Questions about the array below.
1) Give the last entry of the smallest entry's row.
2) Give the entry directly above the smallest entry.
3) Give the 1st entry in reading order.
4) Give the bottom-right entry.
5) Give the entry directly below -3.90.
6) Give the entry directly below the smallest entry.
7) Give the entry in the top-right corner.
8) Give the entry directly below 3.16.
array([[ 0.93, -2.81,  5.09,  3.55,  1.41,  2.53],
       [-3.48, -5.03,  0.20, -2.45,  2.17, -3.15],
       [-0.02,  3.16,  0.04,  0.27, -4.05, -4.66],
       [-1.91, -0.15, -3.90,  3.98,  1.06,  0.98],
       [ 1.46,  1.55,  1.57,  1.55,  3.51, -3.13]])
1) -3.15
2) -2.81
3) 0.93
4) -3.13
5) 1.57
6) 3.16
7) 2.53
8) -0.15

M =
array([[ 283,  -30,   25,  319, -193,  193,  150,  214,  352,  -71,  189],
       [ 337, -420,   12,  486,  230,   61,   88,  -46,  701,  -83,  188],
       [ 358,  184,  219,  144,  117,   53,  407,  275,  347,   85,  447],
       [ 200,   -2,    9,  -26,   76,  682,  190,  507,  248,   20,  150],
       [ -61,  409,  377,  763, -599,   88,  480,  226,  711,  309,  -38],
       [ 154,  368,  457,  241, -385,  194,  198,  374,  702,  115,  291],
       [ 113,  475,  504,  217, -284,  162,  441,  359,  488,  141,  280]])
Indices start at 0.
The largest entry -> 763
The entry in row 1 and column 0: 337
The entry at row 0, column 0 -> 283
Give the entry directly below the smallest entry.
Answer: -385
Give the entry just right of the centre entry.
Answer: 190
The entry in the bottom-right corner: 280
Give the entry at row 0, column 2.
Answer: 25
The entry directly above 682 -> 53
Give the entry directly above the largest entry.
Answer: -26
Give the entry in row 2 and column 2.
Answer: 219
The entry just right of the smallest entry -> 88
Give the entry just left of 309.
Answer: 711
Give the entry at row 2, column 0.
Answer: 358
Give the entry in row 2 and column 1.
Answer: 184
The entry directly below 226 is 374
The entry directly above 309 -> 20
The entry in the top-right corner: 189
The median of all entries -> 198
The entry just left of the largest entry: 377
The bottom entry of the column that holds the largest entry -> 217
The centre entry is 682
The entry directly below -30 -> -420
Give the entry directly below 319.
Answer: 486
Give the entry directly below 230.
Answer: 117
The entry directly above 368 is 409
The entry directly below the largest entry -> 241
Give the entry in row 1 and column 2.
Answer: 12
Give the entry directly above 53.
Answer: 61
Give the entry just left of -38.
Answer: 309
The entry directly below -83 -> 85

grid =
[[ 1.85 -0.40  1.93  0.90 -1.84  1.40  0.68  0.23  1.16 -2.53  0.85  2.24
  -0.29]
 [ 0.39  0.15  0.42  0.19  0.59  0.32  0.18  0.06  0.28  0.75  0.19  0.49
   0.08]
 [ 2.60 -0.75  2.65  1.27 -3.63  1.86  0.89  0.33  1.53 -4.98  1.20  3.04
  -0.52]
 [ 1.04 -0.36  1.15  0.47 -2.00  0.86  0.36  0.12  0.68 -2.75  0.45  1.36
  -0.31]
 [ 4.31 -0.95  4.44  2.11 -4.27  3.16  1.57  0.55  2.65 -5.86  2.06  5.12
  -0.61]
 [ 3.45 -0.77  3.61  1.66 -3.78  2.60  1.25  0.41  2.16 -5.16  1.60  4.19
  -0.57]
 [ 3.47 -0.88  3.57  1.68 -4.17  2.52  1.21  0.43  2.10 -5.70  1.63  4.11
  -0.59]
 [ 2.07 -0.50  2.12  1.00 -2.19  1.50  0.73  0.27  1.26 -2.94  1.01  2.44
  -0.31]]
Which number is the entry just left of 0.90?
A: 1.93
The entry just left of 0.59: 0.19
Which number is the smallest entry?
A: -5.86
The entry just left of the smallest entry: 2.65
The entry just right of the largest entry: -0.61
The entry just left of 0.45: -2.75
The entry just right of 2.44 -> -0.31
The entry just left of -2.19 is 1.00
Which number is the largest entry?
A: 5.12
The entry just left of 1.26 -> 0.27
Which number is the entry just left of the largest entry?
A: 2.06
The entry just left of 1.01 is -2.94
Which number is the entry just right of 1.68?
A: -4.17

A =
[[ 0.92 -1.66  2.03  0.30 -0.27 -0.68 -1.81 -1.04  0.02  0.26  0.70  0.26
  -0.01  2.05 -1.12 -0.92]
 [ 5.36  1.88 -6.75  0.45  2.92  1.96  2.62  0.27  0.48 -0.74 -2.00  0.26
   0.03  2.76  0.37  0.65]]
Give the entry just right of -0.68.
-1.81
Give the entry just left of -6.75.
1.88
Give the entry just left of 0.30.
2.03
Give the smallest entry.
-6.75

[ 1.51  6.35  0.16  1.25 -1.24 -6.26  0.24  0.03  1.93]
The entry just right of 0.16? 1.25
The entry just right of -6.26? 0.24
The entry just right of 0.24 is 0.03
The entry at the centre: -1.24

m =  1.043  -1.051   1.352   2.024  -0.696   0.442  -2.134   0.787   0.358   1.110   0.916  -0.785   0.533
The entry just left of 0.787?
Answer: -2.134
The entry just right of 0.787?
Answer: 0.358
The entry just right of the smallest entry -> 0.787
